Here is a tiny trained network, its code and every weight. The questions are about switching its units off for an input and a class, where a switched-off unit gives its printed mean instead of its output.

import numpy as np


def w(rows, s, z=0):
    codes = np.array(rows[::2]) - 128.0
    scale = np.full(codes.shape[1], s)
    scale[-1] = z or s
    return codes * scale


def f(y):
    return np.maximum(y, 0)


def log_softmax(a):
    a = a - a.max(-1, keepdims=True)
    return a - np.log(np.exp(a).sum(-1, keepdims=True))


def net(x, mask):
    res = np.array(x, float).reshape(1, 4) / 4 @ E
    y = f(res @ A[0][:, :-1].T + A[0][:, -1])
    res = res + np.where(mask, y, B[0][:, -1]) @ B[0][:, :-1]
    return log_softmax(res[-1] @ U[:, :-1].T + U[:, -1])


A, B = {}, {}
E = w([
[153,37,83,52,48,73,149,156],'x0',
[65,68,68,158,147,193,213,174],'x1',
[162,133,244,144,118,107,213,70],'x2',
[121,147,114,85,144,127,148,119],'x3',
],0.011)
A[0] = w([
[150,43,128,67,76,83,118,168,252],'n1',
[173,86,80,94,103,106,88,171,120],'n2',
[141,117,151,140,102,84,115,126,133],'n3',
[122,157,155,182,145,217,169,123,211],'n4',
[133,70,157,91,66,87,254,135,130],'n5',
[81,69,137,138,141,158,209,134,236],'n6',
[58,103,76,145,118,149,157,181,211],'n7',
[145,211,164,165,112,108,181,164,157],'n8',
[175,144,178,108,136,78,116,88,201],'n9',
[129,174,134,109,152,176,77,131,169],'n10',
[150,220,96,135,143,41,49,136,220],'n11',
[120,161,109,134,186,105,44,169,215],'n12',
[166,109,121,121,112,67,142,109,129],'n13',
],0.01,0.004)
B[0] = w([
[193,73,68,20,54,130,100,137,253],'n1',
[134,92,121,9,149,114,81,110,205],'n2',
[105,154,146,65,115,90,154,141,167],'n3',
[110,135,117,166,202,116,56,121,237],'n4',
[171,81,136,237,69,59,204,113,248],'n5',
[157,124,114,236,216,80,166,156,235],'n6',
[112,89,48,131,208,160,84,156,224],'n7',
[176,172,191,124,176,89,143,147,191],'n8',
[153,210,255,76,86,147,115,166,221],'n9',
[138,86,130,239,78,181,164,74,196],'n10',
[156,41,160,183,46,208,159,44,253],'n11',
[96,57,79,185,69,217,154,92,229],'n12',
[80,168,171,92,48,110,200,123,179],'n13',
],0.0078,0.011)
U = w([
[147,35,124,219,76,166,203,72,247],'0',
[146,86,111,46,83,172,71,56,63],'1',
[172,209,237,112,175,174,106,92,139],'2',
[124,165,177,77,47,98,184,173,65],'3',
[21,155,45,171,175,208,74,143,191],'4',
[161,72,56,73,187,140,105,210,42],'5',
[128,148,176,179,254,103,155,129,36],'6',
],0.0076,0.0014)

Each question gives the input, the list of numbers given to net, and the class t.
The units are the neurons (one row each of A and B). Each row of codes is followed by its name. A weight is (code - 128) times the scale printed after its matrix; where a second scale follows, it is the last column's (A, B and U).
mask holds one flag per neuron, in row order. A switched-off neuron (its flag False) gives its mean, the last column of its row in B, instead of its output. The means were averaged over made-up inputs and are rounded, as every weight is.
A unit's drop is (log p(t) with every unit on - log p(t) with that unit switched off) / (log p(t) with every unit on - log p(t) with every unit switched off).
The circuit of an input: a set's keep is (log p(t) with only the set's units on - log p(t) with every unit switched off) / (log p(t) with every unit on - log p(t) with every unit switched off). Starting from the 12 units with the biggest drops (on a tie, the unit counted first), units are removed one at a time, each time the one whose removal leaves the highest keep (on an exact tie, the one counted first), for as long as the keep stays at least 0.8.
circuit, biggest first: the units of the circuit, biggest drop first
most important unit: the unit with the biggest drop
k most important neurons: the k neurons with the biggest drops, biggest first
drop of u: that unit's drop, to one decimal
input [-6,1,-5,-8], class 4: 2 most important neurons -> [n5, n4]
input [6,0,-5,-6], class 1: most important unit -> n6
input [-1,3,4,-2], class 6: circuit, biggest first -> [n11, n12, n1]
input [3,8,0,4], class 5: circuit, biggest first -> [n7, n11]
input [1,0,-7,-1], class 1: circuit, biggest first -> [n6, n2]
input [0,1,-7,0], class 4: circuit, biggest first -> [n5, n7]
input [-8,-2,-7,1], class 0: 2 most important neurons -> [n11, n10]
input [-7,-8,-1,0], class 0: 3 most important neurons -> [n11, n12, n10]
input [3,0,1,4], class 3: 2 most important neurons -> [n11, n12]
input [-1,-6,-8,0], class 0: 2 most important neurons -> [n11, n12]
input [2,-1,0,-1], class 1: 2 most important neurons -> [n6, n5]
input [1,-1,6,0], class 3: drop of n11 -> 0.1
input [1,-6,3,-3], class 3: drop of n4 -> 0.2
input [5,1,0,0], class 5: drop of n12 -> 0.2
input [0,7,-7,-1], class 4: most important unit -> n1
